Below is a small trained network, with its code and all its weights. Each question gives an input and a class and asks what happens when units are switched off, that is, made to give their printed mean instead of their output.

import numpy as np


def w(rows, s, z=0):
    codes = np.array(rows[::2]) - 128.0
    scale = np.full(codes.shape[1], s)
    scale[-1] = z or s
    return codes * scale


def norm(h):
    return h / np.sqrt((h * h).mean(-1, keepdims=True) + 1e-5)


def f(y):
    return np.maximum(y, 0)


def log_softmax(a):
    a = a - a.max(-1, keepdims=True)
    return a - np.log(np.exp(a).sum(-1, keepdims=True))


def net(x, mask):
    res = np.array(x, float).reshape(1, 4) / 4 @ E
    u = 0
    for l in range(3):
        y = f(norm(res) @ A[l][:, :-1].T + A[l][:, -1])
        res = res + np.where(mask[u : u + 7], y, B[l][:, -1]) @ B[l][:, :-1]
        u += 7
    return log_softmax(norm(res)[-1] @ U[:, :-1].T + U[:, -1])


A, B = {}, {}
E = w([
[252,172,137,138,148,145,159],'x0',
[133,141,107,56,89,134,44],'x1',
[134,117,120,177,72,146,54],'x2',
[117,223,116,161,135,156,92],'x3',
],0.014)
A[0] = w([
[30,131,127,42,112,127,52,144],'L0N1',
[84,4,130,85,122,122,176,88],'L0N2',
[233,55,128,67,123,124,143,1],'L0N3',
[146,83,130,169,127,136,185,146],'L0N4',
[100,140,130,56,181,122,239,139],'L0N5',
[233,163,132,112,146,133,167,89],'L0N6',
[130,177,127,32,155,128,125,46],'L0N7',
],0.033,0.005)
B[0] = w([
[51,1,113,208,127,158,73,253],'L0N1',
[103,39,101,125,215,69,51,234],'L0N2',
[158,109,195,62,78,197,207,215],'L0N3',
[147,87,176,162,143,59,169,187],'L0N4',
[107,213,143,252,177,104,140,233],'L0N5',
[198,203,97,141,116,162,74,240],'L0N6',
[88,93,154,57,129,186,93,185],'L0N7',
],0.031,0.025)
A[1] = w([
[85,78,174,1,94,179,205,37],'L1N1',
[94,58,113,27,52,147,166,50],'L1N2',
[63,55,111,158,108,81,119,142],'L1N3',
[85,141,101,68,120,75,152,70],'L1N4',
[10,7,96,160,118,103,86,53],'L1N5',
[48,66,81,138,135,106,15,84],'L1N6',
[33,28,93,121,83,173,148,4],'L1N7',
],0.029,0.0028)
B[1] = w([
[94,70,198,110,54,119,197,154],'L1N1',
[111,98,150,34,105,115,203,147],'L1N2',
[88,127,127,142,101,147,100,202],'L1N3',
[106,126,145,128,133,110,112,128],'L1N4',
[105,78,98,125,222,187,4,255],'L1N5',
[92,72,101,108,153,144,91,230],'L1N6',
[186,184,124,145,160,58,153,198],'L1N7',
],0.041,0.038)
A[2] = w([
[101,200,51,177,180,76,177,59],'L2N1',
[103,151,152,182,59,224,120,246],'L2N2',
[165,51,188,221,150,104,61,106],'L2N3',
[119,92,182,106,172,176,148,238],'L2N4',
[114,129,80,74,197,102,97,1],'L2N5',
[44,253,52,73,183,100,127,156],'L2N6',
[107,86,76,88,177,54,63,69],'L2N7',
],0.029,0.0031)
B[2] = w([
[118,97,173,69,171,71,212,161],'L2N1',
[111,66,7,73,93,75,37,175],'L2N2',
[32,131,105,143,123,75,197,252],'L2N3',
[53,157,86,87,68,56,203,183],'L2N4',
[125,83,85,129,75,110,111,185],'L2N5',
[194,140,113,77,36,143,183,147],'L2N6',
[90,100,29,181,18,144,89,225],'L2N7',
],0.022,0.03)
U = w([
[127,59,215,15,5,218,180,78],'0',
[112,198,176,253,182,23,231,1],'1',
[238,235,114,122,68,197,75,90],'2',
[11,13,102,180,172,140,42,246],'3',
],0.012,0.0027)

Each question gives the input, the list of numbers given to net, and the class t.
The units are the neurons (one row each of A and B). Each row of codes is followed by its name. A weight is (code - 128) times the scale printed after its matrix; where a second scale follows, it is the last column's (A, B and U).
mask holds one flag per neuron, layer by layer. A switched-off neuron (its flag False) gives its mean, the last column of its row in B, instead of its output. The means were averaged over made-up inputs and are rounded, as every weight is.
A unit's drop is (log p(t) with every unit on - log p(t) with that unit switched off) / (log p(t) with every unit on - log p(t) with every unit switched off).
most important unit: the unit with the biggest drop
k most important neurons: the k neurons with the biggest drops, biggest first
top k neurons in layer l: the k neurons of layer l with the biggest drops, biggest first
drop when u is switched off: that unit's drop, to one decimal
input [7,-7,1,2], class 1: 3 most important neurons : L0N4, L1N5, L0N3
input [8,3,-1,5], class 2: most important unit : L0N6
input [3,-1,-4,-8], class 1: 4 most important neurons : L0N1, L1N5, L0N3, L0N5
input [6,2,7,6], class 2: 3 most important neurons : L0N1, L0N2, L1N5
input [3,2,5,3], class 2: 4 most important neurons : L0N1, L0N2, L1N5, L0N3
input [2,7,1,-7], class 0: top 2 neurons in layer 0 : L0N3, L0N5
input [-2,-5,-1,3], class 1: 3 most important neurons : L0N1, L0N2, L1N5
input [1,-4,-1,-1], class 1: 2 most important neurons : L0N1, L1N5
input [-1,-6,-7,-1], class 1: 2 most important neurons : L0N5, L0N1
input [7,3,5,0], class 2: 2 most important neurons : L0N6, L0N7
input [4,1,1,4], class 2: top 2 neurons in layer 0 : L0N1, L0N2
input [5,-2,-1,4], class 2: 2 most important neurons : L0N1, L0N6
input [2,-3,6,-3], class 0: 2 most important neurons : L0N5, L0N1
input [7,5,-6,6], class 2: 2 most important neurons : L0N6, L0N1
input [7,4,1,0], class 0: top 2 neurons in layer 0 : L0N3, L0N5
input [8,8,6,7], class 2: most important neuron : L0N1
input [8,3,0,-2], class 0: 2 most important neurons : L0N3, L0N5
input [2,5,-3,0], class 0: drop when L0N3 is switched off : 0.5
input [8,-3,-8,7], class 2: drop when L0N2 is switched off : 0.1
input [5,5,4,-8], class 0: drop when L0N3 is switched off : 0.3
input [5,0,-5,5], class 2: top neuron in layer 0 : L0N1
